How the units are linked:
pov ^ lis
pov $ tos
pov % suv
pov § nos
pov + dod
pov ~ pil
zeg ^ dod
zeg $ tas
zeg % tar
zeg § kug
zeg + lis
zeg ~ muf
tas ^ fam
tas $ zeg
tas % zup
tas § kom
tas + gil
tas ~ ses
pum ^ vav
pum $ bol
pum % pim
pum § ket
pum + kek
pum ~ vuv
suv ^ nes
suv $ tup
suv % pov
suv § mem
suv + vuv
suv ~ kek
lin ^ bol
lin $ vav
lin % ses
lin § beb
lin + bef
lin ~ zup
pil ^ vuf
pil $ kun
pil % kek
pil § guv
pil + pim
pil ~ pov
zif ^ ses
zif $ pim
zif % bol
zif § fop
zif + kun
zif ~ fam
muf ^ pim
muf $ ses
muf % vav
muf § bas
muf + vuf
muf ~ zeg
veb ^ gir
veb $ nos
veb % far
veb § tos
veb + zok
veb ~ gad
kun ^ bev
kun $ pil
kun % puz
kun § gad
kun + zif
kun ~ tos
beb ^ rap
beb $ dul
beb % med
beb § lin
beb + fuz
beb ~ dek
mem ^ poz
mem $ far
mem % nos
mem § suv
mem + sop
mem ~ kef
fop ^ med
fop $ div
fop % rap
fop § zif
fop + gad
fop ~ zok
nos ^ suf
nos $ veb
nos % mem
nos § pov
nos + dip
nos ~ guv
daz ^ kek
daz $ bef
daz % vuf
daz § vab
daz + vav
daz ~ nes
lis ^ pov
lis $ gil
lis % nes
lis § suf
lis + zeg
lis ~ vuf
bev ^ kun
bev $ vuf
bev % bef
bev § ner
bev + ses
bev ~ gil
kug ^ dip
kug $ kom
kug % fav
kug § zeg
kug + suf
kug ~ bas
vav ^ pum
vav $ lin
vav % muf
vav § dul
vav + daz
vav ~ tar
zok ^ kom
zok $ dip
zok % tig
zok § fam
zok + veb
zok ~ fop
bas ^ div
bas $ med
bas % dul
bas § muf
bas + vam
bas ~ kug
ses ^ zif
ses $ muf
ses % lin
ses § med
ses + bev
ses ~ tas
ner ^ gad
ner $ vam
ner % fuz
ner § bev
ner + med
ner ~ gir
kom ^ zok
kom $ kug
kom % dek
kom § tas
kom + gir
kom ~ med
bol ^ lin
bol $ pum
bol % zif
bol § rap
bol + puz
bol ~ zak
tar ^ vuv
tar $ zup
tar % zeg
tar § fav
tar + nes
tar ~ vav
suf ^ nos
suf $ gir
suf % poz
suf § lis
suf + kug
suf ~ vam
vab ^ kef
vab $ fuz
vab % vam
vab § daz
vab + dul
vab ~ poz
tig ^ dek
tig $ sop
tig % zok
tig § zak
tig + far
tig ~ rap
zak ^ zup
zak $ vuv
zak % fam
zak § tig
zak + tup
zak ~ bol
bef ^ puz
bef $ daz
bef % bev
bef § fuz
bef + lin
bef ~ maf
dul ^ ket
dul $ beb
dul % bas
dul § vav
dul + vab
dul ~ fav
dek ^ tig
dek $ fav
dek % kom
dek § zup
dek + boz
dek ~ beb
tos ^ gil
tos $ pov
tos % tup
tos § veb
tos + fam
tos ~ kun
vam ^ guv
vam $ ner
vam % vab
vam § vuf
vam + bas
vam ~ suf
kef ^ vab
kef $ gup
kef % guv
kef § kek
kef + ket
kef ~ mem
fam ^ tas
fam $ dod
fam % zak
fam § zok
fam + tos
fam ~ zif
gil ^ tos
gil $ lis
gil % maf
gil § gir
gil + tas
gil ~ bev
dod ^ zeg
dod $ fam
dod % vuv
dod § dip
dod + pov
dod ~ pim
ket ^ dul
ket $ rap
ket % div
ket § pum
ket + kef
ket ~ sop
sop ^ fav
sop $ tig
sop % dip
sop § vuv
sop + mem
sop ~ ket
vuv ^ tar
vuv $ zak
vuv % dod
vuv § sop
vuv + suv
vuv ~ pum
vuf ^ pil
vuf $ bev
vuf % daz
vuf § vam
vuf + muf
vuf ~ lis
tup ^ maf
tup $ suv
tup % tos
tup § far
tup + zak
tup ~ puz
guv ^ vam
guv $ gad
guv % kef
guv § pil
guv + div
guv ~ nos
zup ^ zak
zup $ tar
zup % tas
zup § dek
zup + maf
zup ~ lin
pim ^ muf
pim $ zif
pim % pum
pim § div
pim + pil
pim ~ dod
boz ^ far
boz $ poz
boz % gir
boz § maf
boz + dek
boz ~ fuz
maf ^ tup
maf $ nes
maf % gil
maf § boz
maf + zup
maf ~ bef
kek ^ daz
kek $ puz
kek % pil
kek § kef
kek + pum
kek ~ suv
gir ^ veb
gir $ suf
gir % boz
gir § gil
gir + kom
gir ~ ner
rap ^ beb
rap $ ket
rap % fop
rap § bol
rap + gup
rap ~ tig
nes ^ suv
nes $ maf
nes % lis
nes § poz
nes + tar
nes ~ daz
fuz ^ gup
fuz $ vab
fuz % ner
fuz § bef
fuz + beb
fuz ~ boz
dip ^ kug
dip $ zok
dip % sop
dip § dod
dip + nos
dip ~ div
far ^ boz
far $ mem
far % veb
far § tup
far + tig
far ~ gup
gad ^ ner
gad $ guv
gad % gup
gad § kun
gad + fop
gad ~ veb
div ^ bas
div $ fop
div % ket
div § pim
div + guv
div ~ dip
med ^ fop
med $ bas
med % beb
med § ses
med + ner
med ~ kom
puz ^ bef
puz $ kek
puz % kun
puz § gup
puz + bol
puz ~ tup
gup ^ fuz
gup $ kef
gup % gad
gup § puz
gup + rap
gup ~ far
fav ^ sop
fav $ dek
fav % kug
fav § tar
fav + poz
fav ~ dul
poz ^ mem
poz $ boz
poz % suf
poz § nes
poz + fav
poz ~ vab

In the rows, zero is written as 524.

The rows follow the links: the fewer symbols apart two units are, the more alike their rows tend to be.

Each row is also shifted at random along 4 hidden directions that mean nothing.

Some units, each with a row of numbers:
bol
 475   575   526   395   661   571   460   617   566   462   491   619   483   402   571   412   621   550   463   406   503   541   542   464   539   626   591   555   621   421   491   728   568   344   564   542   604   485   529   459   457
tar
 468   546   503   549   482   453   560   486   588   390   614   636   577   702   425   475   515   531   556   437   533   582   590   654   373   539   505   516   335   570   560   364   423   580   594   583   625   683   524   586   520
dip
 362   506   596   599   519   440   668   481   456   552   626   380   412   497   453   516   494   487   466   590   465   602   555   559   647   483   378   593   537   544   642   270   623   521   472   533   373   489   424   606   446
far
 493   707   459   425   713   558   625   508   692   477   725   355   619   486   500   594   569   578   478   552   417   649   600   495   487   625   392   541   273   563   598   394   585   531   437   382   493   597   717   571   633
gup
 543   639   452   386   794   605   475   546   612   555   522   332   500   374   610   493   590   473   427   569   514   653   545   387   603   584   592   562   560   527   566   488   738   358   452   501   468   471   615   500   544
bev
 431   457   471   493   318   553   465   516   523   562   408   600   547   607   611   629   532   548   584   478   462   412   458   467   554   516   634   455   606   560   505   610   387   484   525   550   512   593   576   479   568
fop
 564   487   672   425   535   545   583   531   593   631   420   525   542   491   518   530   586   665   584   589   363   514   624   433   546   528   448   446   558   547   480   573   424   539   377   404   385   491   499   537   505
lis
 386   498   430   611   371   493   543   471   456   391   592   452   503   690   473   640   410   482   518   495   549   582   499   607   472   457   399   544   434   507   491   465   442   589   577   632   547   652   620   526   495
veb
 721   510   619   606   461   497   642   529   497   583   558   599   582   485   479   622   599   632   619   646   464   342   620   524   514   652   446   470   441   478   539   600   460   709   399   327   482   355   573   517   587
beb
 421   363   670   522   469   594   485   538   666   628   511   564   663   643   566   546   630   524   533   558   534   612   522   452   506   418   547   465   477   635   549   475   500   584   416   427   425   703   425   638   570
nes
 595   614   383   533   520   503   497   508   545   387   646   551   544   658   506   550   488   531   543   483   583   599   507   596   450   563   479   539   351   434   527   547   473   574   603   601   733   570   598   577   526
mem
 562   435   662   626   554   493   550   426   556   590   743   470   504   566   542   526   525   493   564   547   570   460   618   575   556   616   497   611   404   598   661   234   637   656   427   464   522   535   518   595   586
tas
 306   449   450   582   247   465   622   631   367   354   506   545   505   526   492   566   489   490   509   505   581   516   388   522   484   435   492   513   627   505   516   555   519   445   572   549   453   536   516   531   560
pim
 552   587   556   438   532   518   493   466   517   518   447   555   414   493   526   454   482   598   524   480   422   570   614   569   520   537   506   513   540   454   437   608   413   474   540   655   595   478   535   461   384
zeg
 290   433   433   614   347   407   563   547   360   396   563   447   395   563   523   498   410   327   455   531   652   561   347   554   598   412   551   629   700   509   566   443   622   428   626   765   456   485   456   547   462
tos
 564   626   479   567   431   492   575   524   490   437   537   590   478   469   502   602   503   585   577   482   442   312   575   579   478   721   506   524   487   485   561   541   478   539   527   512   582   395   657   436   565
tup
 392   549   552   479   512   540   517   566   507   365   657   545   497   446   510   564   567   531   524   443   539   545   476   531   483   626   503   563   400   436   537   561   599   417   469   513   611   536   683   540   571
pum
 647   478   629   545   643   514   431   545   496   483   441   723   471   382   571   360   521   551   553   410   604   312   516   517   518   573   590   573   742   432   387   731   487   512   648   561   650   480   378   415   435
vam
 510   481   470   537   502   583   470   463   466   650   431   391   535   574   599   582   439   456   463   595   566   572   485   511   612   328   552   587   639   578   470   464   541   610   568   606   420   572   475   491   521
vuv
 462   516   652   544   522   481   563   458   585   389   672   610   511   617   401   453   481   660   573   406   425   564   681   655   404   646   400   567   247   494   544   399   446   558   490   502   663   600   572   610   431
fuz
 529   378   546   544   532   650   429   552   524   653   458   526   606   448   642   535   591   432   473   589   736   449   391   388   583   429   683   529   714   553   500   647   632   497   532   429   445   587   440   504   639
sop
 524   247   798   743   472   472   561   582   415   573   662   638   526   382   505   408   495   437   529   522   702   297   442   549   588   463   484   661   757   522   453   567   623   660   512   343   465   552   259   532   506
dul
 607   560   456   473   716   553   464   492   637   626   453   523   562   614   528   448   486   481   448   557   563   649   564   495   505   427   593   483   543   637   523   432   510   554   550   534   496   641   477   558   529
pov
 187   580   503   545   499   575   556   434   452   391   638   287   452   546   470   635   433   590   435   452   466   745   577   598   516   446   227   628   364   386   422   695   525   501   551   682   547   600   685   542   433

Start here and follow the symbols in turn, left to right. Where do you end up?
Answer with the unit's name.
 482   600   387   370   648   487   381   518   589   486   509   535   459   613   538   401   501   394   488   460   523   663   506   534   555   554   668   583   492   586   626   290   564   381   566   740   604   522   512   567   429
+ ~ ~: daz
 356   475   632   503   576   540   507   420   513   663   495   331   447   473   527   507   487   493   464   538   437   594   596   543   679   406   458   586   604   677   599   265   618   471   474   573   382   537   448   548   457
$ + %: gup
 603   491   658   662   478   532   658   403   491   604   638   477   555   510   465   627   461   613   559   579   459   450   624   599   500   559   333   541   385   562   510   449   471   704   439   426   513   553   511   557   567
% % ^: suf
 475   656   568   424   506   606   527   538   572   478   382   563   537   461   533   531   545   693   544   437   332   564   645   473   429   552   458   422   490   449   381   736   362   421   496   534   566   551   598   432   449
^ % § §: lin
 428   668   353   518   734   557   585   541   538   448   611   334   605   540   501   513   414   457   360   561   669   828   491   517   501   358   378   580   427   462   457   633   610   551   605   571   476   666   591   549   610
$ $ $: boz
 582   588   435   398   524   596   385   513   655   516   485   632   593   599   596   559   602   635   598   458   458   613   566   484   438   592   593   411   339   511   509   622   446   500   500   569   673   602   706   529   584
§ % ^: gad
 771   460   492   702   480   447   567   562   384   568   502   547   593   485   497   582   477   499   513   660   715   407   427   520   531   433   497   566   681   403   451   821   540   689   581   463   530   387   405   482   537
% % ~: vam
 441   495   726   456   619   643   525   466   687   606   526   542   669   535   511   518   600   674   522   464   408   643   652   459   462   476   420   427   385   596   493   545   443   522   416   363   484   684   533   566   511
^ + +: beb
 612   622   373   428   591   556   523   534   572   617   331   517   575   553   534   523   540   518   521   634   402   589   555   466   556   474   594   385   566   569   585   433   488   481   495   474   407   486   521   500   533
+ § % ^: puz
 349   380   639   610   358   529   639   556   659   506   659   566   705   713   446   555   577   582   550   547   525   656   543   537   376   426   390   441   346   629   561   410   418   667   383   342   422   760   489   714   637
~ ~ ~: beb
 540   513   590   507   732   606   454   452   551   665   555   403   488   447   580   515   504   465   442   513   562   503   556   508   633   508   523   620   551   585   561   383   694   529   556   561   505   562   504   505   558
+ % % §: pum
 679   496   581   508   556   522   493   532   507   662   366   519   460   376   655   588   570   510   570   597   480   291   557   446   638   626   683   499   688   605   601   495   586   524   435   438   440   347   501   410   577
+ ~ % ^: dek
 579   512   443   465   394   518   467   633   463   496   306   653   537   454   573   513   557   584   570   517   522   487   423   460   478   453   635   433   749   435   370   917   429   439   596   577   530   425   466   441   489
+ % +: lin
 657   703   371   454   539   448   673   572   644   466   525   479   624   644   417   553   527   600   530   689   389   722   602   546   476   613   415   368   315   517   588   453   396   594   442   446   421   500   605   597   572
~ ~ ~: med
 587   528   575   499   486   553   435   387   532   612   455   550   406   541   571   569   493   585   594   428   401   312   647   586   578   626   590   542   505   594   577   378   456   556   512   641   621   493   578   448   443
$ ~: tos
 495   600   313   395   611   551   439   653   547   435   382   582   529   437   566   378   564   467   459   453   624   590   413   424   501   448   662   481   729   478   469   802   556   361   636   581   559   519   530   439   532
+ +: lin
 518   450   732   464   657   541   486   452   634   680   582   490   548   474   529   401   557   521   498   501   503   565   637   524   557   490   499   566   494   627   516   391   565   546   448   503   481   614   408   619   447
§ + % %: kek
